In the rows, zero is written as 128.
Each row of numbers stands for one node and depends on some of the facts below. Use the named rows to name the rest.

Known rows:
j_914: [149 156 100 149 166 137  99  69 126  66 183 146 117 128 101 113 105 132
 136 133  98 114 139 132 136 136 103 191 112 118 118 115 107  86 160 113
  67 137 163 105  99 110 103 108 132 160]
j_83: [130 132 109 138  93 129  98 100 125  82 137 135 113 118 172  86 109 141
 127 140 103  84 110 118 144 119 104 182 131 113 152 101 140  86 148 115
  72 156 137 112  80 111 119 127 165 126]
j_179: [141 169  97 147 123 122 100  86 113  77 154 128 125 122 125 125 102 126
 146 135 101  90 139 141 131 107 117 180 121 109 106 115 130  73 138 113
  63 139 147 110 100 121 104 114 149 158]
j_145: [139 137 111 145 139 128  94  82 128  87 164 144  97 115 125 117 115 144
 109 152 104 108 131 125 147 122  76 176 107 119 142  99 122 106 148 121
  68 146 149  98 125 107 115 106 141 137]
j_632: [ 96 177 125 156  77 123  88 111 107  69 152 129 145 130 120 143 100 117
 150 138 121 116 142 129 134 143  90 183 108 100  91 131 100  92 158  96
  73 158 121 137 109 115 128 114 115 190]
j_185: [116 171 104 152 138 118  92 104 114  59 127 149 128 144 106 131 127 127
 138 104 127 112 148 133 125 131  67 172  96 110 110 133  99  58 172 116
  82 143 129 126 142 135 146  98 121 166]
j_531: [145 143 107 139 129 143  93  94 124  50 180 139 131 131  93 119  88 135
 165 138 119 122 131 116 138 157  98 187 118  99 108 115  73  72 193 118
  73 141 180 109 106 138  91 105 113 175]
j_314: [109 155 122 132  74 144 112  88 107 107 176 155 136 136 105 145 110 123
 187 119 125 150 129 106 151 157  75 190 120 123  75 111 100 120 139 124
  81 150 138 124 100 115  99  98 109 198]
j_739: [125 133 118 139 123 132  96  93 134  76 148 148 108 127 160  83 120 147
 115 130 104  98 113 119 143 126  86 185 114 119 161 106 134  91 152 118
  77 155 138 110  83 105 134 122 151 122]
j_273: [122 140 100 148  99 122  83 104 116  86 145 122 135 120 148 115  94 137
 130 167  91  69 133 132 141 104 108 171 117  99 122  96 135  85 152 112
  55 153 138 100 124 126  97 128 170 139]
j_42: [149 166 105 142 124 124 111  75 116  81 173 136 105 115 117 132 105 129
 141 131 106 110 134 137 134 113 105 179 125 118 113 112 126  84 124 118
  67 134 157 105  92 113 107 102 136 155]
j_276: [135 155 104 133 146 126 100  96 140  71 182 121 124 148 119 138 103 146
 146 122 105  92 133 148 153 110 100 180 113 125 102 117 131  80 120 123
  58 131 163 111  80 118 106 106 129 157]
j_638: [101 160 155 156 127 134 112  73 123  65 186 156 148 148 119 124 112 147
 122 142 122 107 124 135 111 109  75 164  85 112 149 109 116  75 146 114
  93 153 150  77  90 119 144 106 131 133]
j_504: [140 135 110 145 143 126  95  81 130  92 162 144  95 114 126 119 114 145
 111 150 105 110 129 125 147 121  73 175 110 125 140  96 122 107 149 122
  68 143 153 100 124 108 115 104 141 138]
j_870: [124 149 121 141 122 127  97  89 126  78 163 145 118 128 128 118 112 137
 129 132 112 110 128 126 139 124  80 181 106 116 127 114 118  92 146 114
  71 147 145 108 108 113 120 111 136 151]
j_52: [133 147 118 140 100 129 104  87 122  90 157 137 109 119 133 127 107 136
 137 137 120 113 123 121 141 116  88 175 122 116 123 105 120  98 135 118
  74 144 154 106  94 116 114 104 138 149]
j_954: [135 144 112 141 118 133 101  87 125  87 156 140 111 122 130 122 108 138
 135 136 117 116 124 118 146 124  88 177 125 120 123 108 115  99 143 119
  76 141 155 107  97 118 113 102 138 152]
j_830: [124 148 121 142 121 132  97  89 126  78 163 143 115 127 130 119 115 136
 128 133 112 110 129 126 139 123  79 183 106 115 127 112 120  94 148 115
  72 148 146 107 105 114 124 111 135 151]
j_620: [119 153 109 150 135 127  94  95 122  85 133 145 126 134 135 122 118 135
 127 129 115 104 133 124 135 121  83 178 109 118 121 116 122  90 152 114
  77 149 133 115 113 119 127 110 147 152]

There are 3 kinds of fact about the nodes: β, θ, α.
{j_832 j_764 j_632 j_441 j_314 j_693 j_71} β j_202
{j_315 j_291 j_276 j_267 j_460 j_145 j_974 j_838 j_471 j_11} β j_71
{j_594} β j_193
{j_954} β j_871
{j_163 j_19 j_961 j_25} β j_765
{j_716 j_629 j_426} β j_179
{j_278 j_185 j_179 j_662 j_389} β j_818
{j_89 j_871} β j_339
{j_914 j_171 j_273 j_627} β j_258
{j_565} β j_693
{j_687} β j_441
{j_739 j_763 j_903 j_307} β j_418
{j_492 j_664 j_42 j_968} β j_697
{j_867 j_155} β j_870
{j_78 j_517} β j_89
{j_170 j_947} β j_106
{j_504 j_138} β j_961
{j_322 j_710} β j_632
{j_83 j_891 j_575 j_531 j_177} β j_270
{j_830} β j_278
{j_852 j_141} β j_947
{j_58} β j_620
θ (each to the one after it):
j_832 θ j_764 θ j_441 θ j_693 θ j_632 θ j_314 θ j_71
j_278 θ j_662 θ j_179 θ j_185 θ j_389
j_89 θ j_871
j_739 θ j_903 θ j_763 θ j_307
j_492 θ j_664 θ j_42 θ j_968
j_867 θ j_155
j_78 θ j_517
j_170 θ j_947
j_426 θ j_716 θ j_629
j_83 θ j_177 θ j_891 θ j_531 θ j_575
j_471 θ j_145 θ j_276 θ j_974 θ j_838 θ j_460 θ j_11 θ j_315 θ j_267 θ j_291
j_25 θ j_163 θ j_961 θ j_19
j_710 θ j_322
j_141 θ j_852
j_138 θ j_504
j_627 θ j_273 θ j_914 θ j_171
j_832 α: j_764
j_594 α: j_764 j_710
j_764 α: j_138
j_523 α: j_460 j_441
j_291 α: j_441
j_954 α: j_307 j_917
j_163 α: j_307
j_716 α: j_269
j_150 α: j_638
j_724 α: j_867
j_278 α: j_307
j_632 α: j_269 j_322
j_339 α: j_163
j_915 α: j_662 j_163
j_441 α: j_460
j_620 α: j_322 j_867
j_914 α: j_106
j_565 α: j_460
j_687 α: j_291
j_418 α: j_441
j_492 α: j_460
j_19 α: j_917
j_276 α: j_852
j_314 α: j_504
j_871 α: j_307
j_78 α: j_291
j_137 α: j_523 j_163
j_193 α: j_291 j_441
j_170 α: j_460
j_52 α: j_441
j_961 α: j_185
j_146 α: j_307 j_141
j_258 α: j_307
j_426 α: j_307 j_58 j_903
j_697 α: j_891 j_914
j_179 α: j_765 j_632
j_533 α: j_818
j_763 α: j_307 j_867
j_504 α: j_145
j_322 α: j_185
j_753 α: j_127 j_523 j_78
j_917 α: j_106
j_83 α: j_765
j_145 α: j_106 j_78
j_903 α: j_566
j_260 α: j_504
j_974 α: j_278
j_155 α: j_297
j_765 α: j_170
j_297 α: j_662 j_638
j_471 α: j_620
j_42 α: j_71
j_273 α: j_269
j_596 α: j_523 j_566
j_71 α: j_137 j_523
j_818 α: j_914
j_25 α: j_185 j_575
j_868 α: j_596
j_270 α: j_662 j_441
j_566 α: j_523 j_460
j_58 α: j_145
j_968 α: j_269
j_307 α: j_441
j_531 α: j_202 j_891
j_627 α: j_559
j_177 α: j_460 j_664

Rows to name:
No name comes twice in this set of rows, the named rows included.
[119 137 115 145 139 127  95  90 134  76 128 156 109 132 160  85 132 143
 105 121 105  99 121 119 138 127  75 183 104 125 164 112 132  89 160 114
  82 157 125 115  98 102 149 121 153 124] : j_867
[117 131 121 137 149 118  83 101 145  73 190 139 117 147 129 125 120 161
 105 139  94  90 129 146 157 116  58 182  79 122 140 105 136  96 140 122
  55 147 144 103 126 109 131 114 130 134] : j_852
[118 110 120 115 138 123  93 109 157  78 145 114 128 160 167 105 115 168
 131 124 102  84 100 127 171 117  77 178 117 135 148 112 144  79 135 140
  62 148 151 119  56 106 116 122 135 128] : j_832
[126 154 117 141  96 123  92  92 116  78 156 141 120 122 134 118 111 131
 135 137 107  99 126 128 135 120  90 185 106 103 125 111 127  82 149 108
  62 150 138 112 115 116 123 119 145 152] : j_765
[126 139 124 143 126 128  98  84 132  74 150 159  94 123 154  83 135 146
  98 123 105 108 113 120 138 131  70 190 103 124 172 111 134  91 156 115
  77 157 132 110  95  96 151 121 143 121] : j_141
[115 130  94 159  96 167  74 150 175  67 222 156  86 136 188  64 108 160
 117 101 126  85 146 142 163 119 110 206 127 119 133  83 125 142 113  81
  99 154 139  83  76 150 139 105 176 118] : j_627
[132 136 122 147 155 149  83  71 131  53 190 161 131 135 106  94 109 139
 131 146  92 118 131 116 136 158  86 201  88 103 139 117  92  93 196 108
  66 156 159 102 113 112 112 125 132 159] : j_202
[141 168 107 148 143 127 105  73 121  72 174 140 114 126 112 125 111 131
 135 128 104 105 139 140 131 117  98 184 107 120 117 118 124  79 139 114
  67 137 152 107 102 112 119 108 133 153] : j_629
[ 94 173 141 135  61 136 108  82 100  90 192 165 136 137  99 140 122 122
 169 115 114 140 131 117 134 156  59 198  84 111  92 120 111 103 144 109
  71 160 119 120 123 106 128 111 105 190] : j_460
[128 135 119 138 103 128  96  92 128  77 147 145 104 118 164  87 121 143
 114 134 102  93 112 120 140 122  90 189 117 114 162 104 139  87 151 113
  72 159 133 111  91 102 135 125 157 123] : j_170

The same nodes again, as new rows of numbers:
Some nodes and their rows:
j_903: [119 118  74 120 167 140 132 150 129 128 118 114 119 135 135 131 148 123
 148 118 113 143 124 141 154 126 146 111 138 114 109]
j_739: [ 73 153  64 130 198 156 141 175 221 128 131 100 106 132 123 117 132 104
 172 132  99 147 172  94 163 106 124  83 129 107  93]
j_867: [ 63 158  55 137 196 147 145 178 221 112 119  95 120 125 128 114 127 112
 159 124 103 147 176 108 165  84 120  90 120 107 106]
j_620: [110 109  90 133 164 132 142 139 119 108 106 122 141 132 155 135 141 112
 134 103 128 139 107 137 137  93 145 135 120 122 149]
j_42: [160  88 114 115 127 138 137 136  97 132 115 139 138 142 155 140 154 121
 135 123 122 138  90 149 130 149 162 147 136 127 133]
j_52: [119 121 100 117 182 146 145 144 146 147 111 124 153 164 152 134 152 101
 156 127 130 135 122 141 137 148 158 123 147 131 135]
j_716: [143  99 123 126 188 152 141 139 136 130 118 141 120 149 140 144 144 128
 158  98 109 133 114 118 136 105 177 142 146 124 122]
j_150: [142 107 119 129 144 160 143 140 124 135 118 122 133 144 145 138 151  99
 139 126 114 146 111 127 144 136 140 138 135 123 124]
j_89: [ 75 157  58 133 181 155 140 174 220 129 130 102 108 130 124 117 131 106
 169 130  96 148 172  96 168 106 123  84 130 106  93]
j_106: [139 120 119 106 112 123 138 152 142 116 125 134 128 136 146 135 150 136
 144 124 111 146 124 112 138 144 139 131 134 132 129]
j_179: [133 102 109 133 149 156 132 139 112 135 117 132 122 140 151 136 144 103
 141 117 101 142 104 132 127 129 147 126 138 123 123]
j_632: [147  88 130 117 160 142 139 129 102 130 117 152 133 150 155 148 148 115
 151  94 118 135  87 124 122 112 179 149 139 125 138]
j_11: [150  95 130 107 100 132 143 147 133 140 121 144 136 142 161 132 150 128
 144 121 120 132  95 140 125 151 158 149 133 129 141]
j_307: [185  72 145 107  97 129 145 123  84 171 111 166 170 186 168 136 155 123
 116 123 154 138  63 171  99 175 187 145 157 145 174]
j_531: [159  86 137 109 120 133 136 133  85 135 119 144 137 144 160 135 155 119
 134 117 119 139  84 151 124 155 160 152 138 131 141]
j_291: [184  82 127 107 157 137 138 130  98 160  96 154 179 163 193 153 168 106
 136 124 135 126  70 176  92 179 190 156 151 149 167]
j_687: [139 111  92 130 166 153 132 145 138 135 113 126 139 142 165 137 150 108
 148 119 102 141 107 136 121 136 148 116 139 127 123]
j_137: [177 117  88 122 170 141 143 141 132 129 124 124 136 145 141 149 153 119
 133 125 118 148  83 141 146 151 153 138 140 115 107]
j_170: [ 44 161  48 136 121 180 140 164 164 148 106 110 117 127 120 138 127 117
 171 121  92 144 171 116 167 100  93  94 145 104  89]

Name these rows:
No name comes twice in this set of rows, the named rows included.
[ 80 154  27 147 240 165 132 165 194 121 120  94 122 130 144 133 138 107
 166 129  78 150 156 102 146 102 119  60 138 113  82] : j_78
[167  85 144 100  96 125 145 142 118 147 121 149 140 146 166 137 155 131
 139 128 117 132  85 144 120 157 167 156 129 132 144] : j_315
[118 126  96 120 140 145 144 162 167 130 123 122 119 137 145 122 141 117
 159 130 109 140 135 115 149 133 140 116 132 117 116] : j_664
[ 68 120  83 126 196 157 119 161 133 132 121 104  92 134 130 103 137  82
 164 128 106 146 152 146 164 127 142  96 145 113  99] : j_764
[130 122  87 146 154 150 148 140 151 149 132 127 125 162 127 122 136 112
 123 127 115 156 117 119 142 132 135  86 145 113 114] : j_163
[124 106  93 129 153 135 139 142 119 117 110 120 133 136 147 128 145 116
 134 113 123 132 119 140 137 116 145 135 125 121 139] : j_724
[117 118  98 128 189 158 141 148 163 131 118 127 117 147 132 138 139 121
 161 101 102 139 132 112 145  94 166 120 143 119 109] : j_273
[148  89 119 138 112 129 139 135 103 137 111 138 145 158 150 129 143 132
 119 114 134 140  88 146 126 130 153 127 136 126 152] : j_763
[116 135  98 125 166 155 151 161 191 136 127 112 124 139 134 125 142  96
 156 135 108 146 147 104 158 127 131 115 127 113 111] : j_662
[228  67 134  99 107 116 138 120  71 133 117 152 151 145 167 156 170 141
 120 118 134 134  31 174 118 181 182 178 142 132 143] : j_71
[ 52 152  48 115 200 166 134 152 170 119 135 102 108 137 122 126 137  93
 179 125 109 165 155  85 168 109 119  67 132 104  97] : j_25
[143 122 111 112 138 129 128 139 128  99 123 133 126 133 140 144 152 123
 135 124 110 146 132 109 135 139 135 122 149 137 128] : j_917
[191  64 158 102  73 124 135 120  61 137 116 168 145 148 166 145 162 130
 120 116 128 136  59 153 107 174 170 178 143 143 160] : j_19
[ 91 132  79 130 184 159 139 156 166 128 122 111 117 137 136 127 141 105
 155 127 103 146 146 115 152 117 132  99 135 113 107] : j_276
[110 119 101 117  76 155 143 141 114 152 102 141 143 136 139 149 145 137
 153 121 114 138 116 146 143 137 132 140 144 122 125] : j_565

Now the same nodes, written a new way:
Known rows:
j_662: [140 111 123 124 129 119 131 117 146 139 137 153 111 112]
j_179: [117 124 121 113 149 122 110 136 123 130 133 141 136 129]
j_267: [  8 112 174  97 101 124 115 148  44  77  70 105 169  75]
j_632: [ 64 140 116  94 129 120 107 125  95 137 103 148 164 105]
j_531: [ 99 125 145 120 127 124 115 135 111 129 126 138 139 116]
j_278: [132 123 110 155 156 113 131 124 131 166 180 142 108 140]
j_141: [152 130 124 139 139 125 120 117 152 143 166 157 109 121]
j_276: [120 124 128 124 130 124 120 133 123 133 135 143 128 119]
j_566: [118 164 119 121 105 129 119 141 115 130 120 136 104 152]
j_150: [122 117 111 119 119 117 130 138 136 126 123 130 130 115]
j_968: [ 88 138 121 105 128 124 111 109 114 146 121 139 149 111]
j_852: [139 130 131 132 133 122 113 120 141 132 152 149 116 113]
j_339: [111 117 108 126 118 118 122 142 129 128 134 135 128 133]
j_871: [117 123 118 148 145 115 136 132 118 158 162 143 116 132]
j_629: [119 126 137 124 131 121 117 124 126 130 140 144 123 111]
j_533: [117 133 119 129 125 121 123 142 134 129 130 138 140 126]
j_322: [139 135  96 140 141 107 105 142 114 133 144 192 134 113]
j_724: [111 144 117 125 126 129 133 164 136 135 133 138 123 105]
j_559: [113 131 126 125 114 122 121 133 139 117 145 133 128 115]

Which node is each row?
No name comes twice in this set of rows, the named rows included.
[ 98 148 109 115 113 120 119 110 140 145 141 138 150 113] : j_269
[162 127 111 154 142 154 115 118 120 137 133 125 133 112] : j_145
[ 48 114 162 107 112 123 115 138  69  94  93 119 155  90] : j_11
[132 149 134 108 124 133 170 116 100 117 131 160 129 142] : j_441
[ 76 119 138 109 119 121 116 138  64 111  93 108 151  93] : j_314
[113 109 105 120 115 117 127 137 134 127 129 133 125 128] : j_915
[170 133 103 136 143 126 120 115 109 144 133 119 120  99] : j_504
[159 132 151 127 137  89 110 145 131 159 142 136 141 134] : j_764
[  9 103 183  64  90 157 145 160  11  68  78 116 206  87] : j_291
[124 119 112 112 107 125 153 137 128 129 134 146 138 125] : j_270
[139 139 124 135 130 131 110 134 124 159 137 149 107 131] : j_903

